Below are the code and all the weights of a small trained network. Each question names an input and a class and asks about switching units off, where a switched-off unit gives its printed mean instead of its output.

import numpy as np


def w(rows, s, z=0):
    codes = np.array(rows[::2]) - 128.0
    scale = np.full(codes.shape[1], s)
    scale[-1] = z or s
    return codes * scale


def f(y):
    return y / 2 * (1 + np.tanh(0.7978845608 * (y + 0.044715 * y**3)))


def log_softmax(a):
    a = a - a.max(-1, keepdims=True)
    return a - np.log(np.exp(a).sum(-1, keepdims=True))


def net(x, mask):
    res = np.array(x, float).reshape(1, 4) / 4 @ E
    y = f(res @ A[0][:, :-1].T + A[0][:, -1])
    res = res + np.where(mask, y, B[0][:, -1]) @ B[0][:, :-1]
    return log_softmax(res[-1] @ U[:, :-1].T + U[:, -1])


A, B = {}, {}
E = w([
[127,132,6,82,88],'x0',
[132,125,126,131,127],'x1',
[211,121,174,46,136],'x2',
[105,17,110,99,214],'x3',
],0.015)
A[0] = w([
[104,121,183,128,108,54],'neuron 1',
[100,107,204,91,190,65],'neuron 2',
[96,105,144,165,138,139],'neuron 3',
[99,85,67,104,78,2],'neuron 4',
[120,199,159,152,71,221],'neuron 5',
[67,85,129,179,150,112],'neuron 6',
[124,200,149,160,103,230],'neuron 7',
[167,186,130,72,58,167],'neuron 8',
[143,180,159,189,87,137],'neuron 9',
[136,101,103,117,187,42],'neuron 10',
[121,150,89,155,76,17],'neuron 11',
[191,156,99,111,78,108],'neuron 12',
[133,208,149,184,97,32],'neuron 13',
[80,96,155,209,182,119],'neuron 14',
[89,119,145,187,104,71],'neuron 15',
[111,115,122,102,158,83],'neuron 16',
[164,156,107,75,89,91],'neuron 17',
[93,75,175,182,158,124],'neuron 18',
[100,127,2,62,104,117],'neuron 19',
[128,207,152,170,83,85],'neuron 20',
[95,113,114,160,139,155],'neuron 21',
[125,173,101,95,39,88],'neuron 22',
[137,111,47,118,112,193],'neuron 23',
[135,138,109,81,157,44],'neuron 24',
[33,98,131,185,128,209],'neuron 25',
[204,100,176,60,121,43],'neuron 26',
[92,113,149,149,146,116],'neuron 27',
[157,131,105,104,102,213],'neuron 28',
[190,111,159,91,147,209],'neuron 29',
[62,166,99,165,132,191],'neuron 30',
[136,136,210,150,137,212],'neuron 31',
[97,124,165,163,125,83],'neuron 32',
[163,127,175,130,98,18],'neuron 33',
[97,161,127,83,147,176],'neuron 34',
[109,76,148,155,142,170],'neuron 35',
[67,165,74,206,149,77],'neuron 36',
],0.016,0.0092)
B[0] = w([
[139,160,145,183,176,148],'neuron 1',
[150,110,84,107,90,186],'neuron 2',
[179,171,94,129,132,174],'neuron 3',
[198,65,45,99,67,165],'neuron 4',
[122,123,168,167,194,251],'neuron 5',
[178,183,95,73,111,195],'neuron 6',
[97,149,186,219,170,238],'neuron 7',
[37,160,179,77,103,236],'neuron 8',
[194,81,92,177,143,220],'neuron 9',
[137,112,143,205,175,161],'neuron 10',
[103,181,197,139,163,163],'neuron 11',
[130,174,163,90,98,198],'neuron 12',
[135,47,41,73,64,206],'neuron 13',
[158,166,121,82,82,222],'neuron 14',
[251,175,117,126,119,173],'neuron 15',
[74,108,150,152,150,147],'neuron 16',
[53,143,144,109,116,192],'neuron 17',
[182,162,94,94,113,208],'neuron 18',
[140,73,122,201,214,244],'neuron 19',
[168,60,57,155,102,220],'neuron 20',
[140,142,113,137,102,171],'neuron 21',
[139,166,149,98,108,208],'neuron 22',
[121,162,163,155,147,210],'neuron 23',
[82,178,196,153,144,147],'neuron 24',
[166,171,102,72,68,237],'neuron 25',
[142,38,112,154,134,201],'neuron 26',
[138,152,109,142,125,164],'neuron 27',
[17,149,151,73,101,193],'neuron 28',
[86,136,166,200,200,211],'neuron 29',
[140,61,76,172,128,209],'neuron 30',
[176,71,55,151,153,221],'neuron 31',
[235,181,125,133,145,166],'neuron 32',
[77,181,179,170,200,148],'neuron 33',
[105,109,119,100,68,150],'neuron 34',
[182,127,112,95,109,183],'neuron 35',
[155,108,128,204,197,206],'neuron 36',
],0.012,0.019)
U = w([
[174,25,74,130,121,254],'0',
[165,152,169,199,220,48],'1',
[147,246,161,28,59,176],'2',
],0.011,0.0067)

Each question gives the input, the list of numbers given to net, and the class t.
The units are the neurons (one row each of A and B). Each row of codes is followed by its name. A weight is (code - 128) times the scale printed after its matrix; where a second scale follows, it is the last column's (A, B and U).
mask holds one flag per neuron, in row order. A switched-off neuron (its flag False) gives its mean, the last column of its row in B, instead of its output. The means were averaged over made-up inputs and are rounded, as every weight is.
A unit's drop is (log p(t) with every unit on - log p(t) with that unit switched off) / (log p(t) with every unit on - log p(t) with every unit switched off).
most important unit: the unit with the biggest drop
top k neurons: the k neurons with the biggest drops, biggest first
drop when u is switched off: that unit's drop, to one decimal
input [-5,-2,-2,-7], class 0: top 2 neurons	(neuron 13; neuron 20)
input [2,-8,0,0], class 1: top 3 neurons	(neuron 13; neuron 25; neuron 14)
input [5,-2,-8,-3], class 1: most important unit	neuron 11
input [5,-7,2,2], class 1: top 4 neurons	(neuron 19; neuron 13; neuron 20; neuron 23)
input [5,-8,-6,-7], class 1: top 3 neurons	(neuron 11; neuron 7; neuron 5)
input [2,-6,6,8], class 1: top 2 neurons	(neuron 29; neuron 13)
input [0,-3,-3,-8], class 0: top 3 neurons	(neuron 13; neuron 20; neuron 29)
input [3,0,-8,-3], class 1: top 3 neurons	(neuron 11; neuron 36; neuron 7)
input [-7,2,6,1], class 0: top 3 neurons	(neuron 2; neuron 31; neuron 26)
input [3,-5,-3,-1], class 1: drop when neuron 13 is switched off	0.3
input [7,6,4,8], class 1: drop when neuron 20 is switched off	0.0
input [-5,-4,0,8], class 2: drop when neuron 6 is switched off	0.1
input [8,-5,6,2], class 1: drop when neuron 19 is switched off	1.9
input [-8,4,5,8], class 0: most important unit	neuron 2
